Below are the code and all the weights of a small trained network. Each question names an input and a class and asks about switching units off, where a switched-off unit gives its printed mean instead of its output.

import numpy as np


def w(rows, s, z=0):
    codes = np.array(rows[::2]) - 128.0
    scale = np.full(codes.shape[1], s)
    scale[-1] = z or s
    return codes * scale


def f(y):
    return y / 2 * (1 + np.tanh(0.7978845608 * (y + 0.044715 * y**3)))


def log_softmax(a):
    a = a - a.max(-1, keepdims=True)
    return a - np.log(np.exp(a).sum(-1, keepdims=True))


def net(x, mask):
    res = np.array(x, float).reshape(1, 8) / 4 @ E
    y = f(res @ A[0][:, :-1].T + A[0][:, -1])
    res = res + np.where(mask, y, B[0][:, -1]) @ B[0][:, :-1]
    return log_softmax(res[-1] @ U[:, :-1].T + U[:, -1])


A, B = {}, {}
E = w([
[93,111,113,202,106,196,142,134],'x0',
[88,162,92,215,86,116,138,121],'x1',
[103,165,214,116,103,144,254,51],'x2',
[145,110,134,87,231,168,169,146],'x3',
[50,64,60,63,121,55,89,125],'x4',
[129,189,75,166,158,173,155,178],'x5',
[91,70,162,208,54,128,86,93],'x6',
[109,172,154,151,95,172,175,138],'x7',
],0.0097)
A[0] = w([
[77,78,185,141,115,187,94,131,84],'n1',
[99,165,160,248,13,171,147,107,168],'n2',
[182,140,186,107,119,119,98,107,27],'n3',
[178,156,69,77,193,173,135,221,227],'n4',
[97,65,151,155,132,154,135,107,134],'n5',
[10,95,78,99,119,82,158,63,171],'n6',
[121,155,167,167,159,148,220,114,108],'n7',
[133,192,173,175,144,213,254,99,168],'n8',
[112,107,135,80,111,90,66,78,1],'n9',
],0.0098,0.0059)
B[0] = w([
[177,93,73,126,129,213,63,184,154],'n1',
[1,183,64,202,54,26,98,59,253],'n2',
[106,212,92,162,147,95,132,85,140],'n3',
[36,191,60,195,40,122,122,114,241],'n4',
[145,95,89,129,85,144,108,157,156],'n5',
[78,198,152,175,25,184,160,197,206],'n6',
[185,120,168,109,94,129,166,186,187],'n7',
[175,158,160,35,66,208,166,219,245],'n8',
[121,154,217,86,152,136,203,141,149],'n9',
],0.0082,0.015)
U = w([
[34,153,86,219,112,155,129,132,196],'0',
[167,132,180,69,255,83,166,42,3],'1',
[180,25,77,193,188,195,8,146,72],'2',
[153,134,186,32,114,195,207,169,192],'3',
],0.0083,0.0048)

Each question gives the input, the list of numbers given to net, and the class t.
The units are the neurons (one row each of A and B). Each row of codes is followed by its name. A weight is (code - 128) times the scale printed after its matrix; where a second scale follows, it is the last column's (A, B and U).
mask holds one flag per neuron, in row order. A switched-off neuron (its flag False) gives its mean, the last column of its row in B, instead of its output. The means were averaged over made-up inputs and are rounded, as every weight is.
A unit's drop is (log p(t) with every unit on - log p(t) with that unit switched off) / (log p(t) with every unit on - log p(t) with every unit switched off).
The circuit of an input: a set's keep is (log p(t) with only the set's units on - log p(t) with every unit switched off) / (log p(t) with every unit on - log p(t) with every unit switched off). Starting from all 9 units, units are removed one at a time, each time the one whose removal leaves the highest keep (on an exact tie, the one counted first), for as long as the keep stays at least 0.8.
circuit, biggest first: the units of the circuit, biggest drop first
top k neurons: the k neurons with the biggest drops, biggest first
drop when u is switched off: that unit's drop, to one decimal
input [3,8,6,5,-6,-4,0,-5], class 3: circuit, biggest first => n8
input [-1,-1,-1,-1,-3,0,-5,5], class 3: top 2 neurons => n2, n8
input [4,-2,-7,-6,-8,-8,-8,-7], class 2: circuit, biggest first => n2, n8
input [3,-7,4,1,6,-3,4,-2], class 3: top 3 neurons => n2, n4, n9
input [-4,-8,-8,3,6,2,8,-2], class 2: top 2 neurons => n2, n8
input [2,0,-6,2,-2,-8,-6,-6], class 2: top 2 neurons => n2, n6
input [5,1,-6,8,-5,-4,-5,5], class 3: top 2 neurons => n2, n8
input [-6,7,7,-1,8,-7,-6,6], class 3: top 2 neurons => n2, n4
input [-3,-4,-1,1,-3,1,-6,-2], class 0: top 2 neurons => n4, n8
input [4,-7,3,6,4,2,4,-4], class 2: drop when n1 is switched off => 0.1
input [2,-7,-7,5,-4,5,-8,-6], class 0: drop when n2 is switched off => 0.0
input [8,-5,2,0,3,1,0,6], class 3: drop when n4 is switched off => 0.5
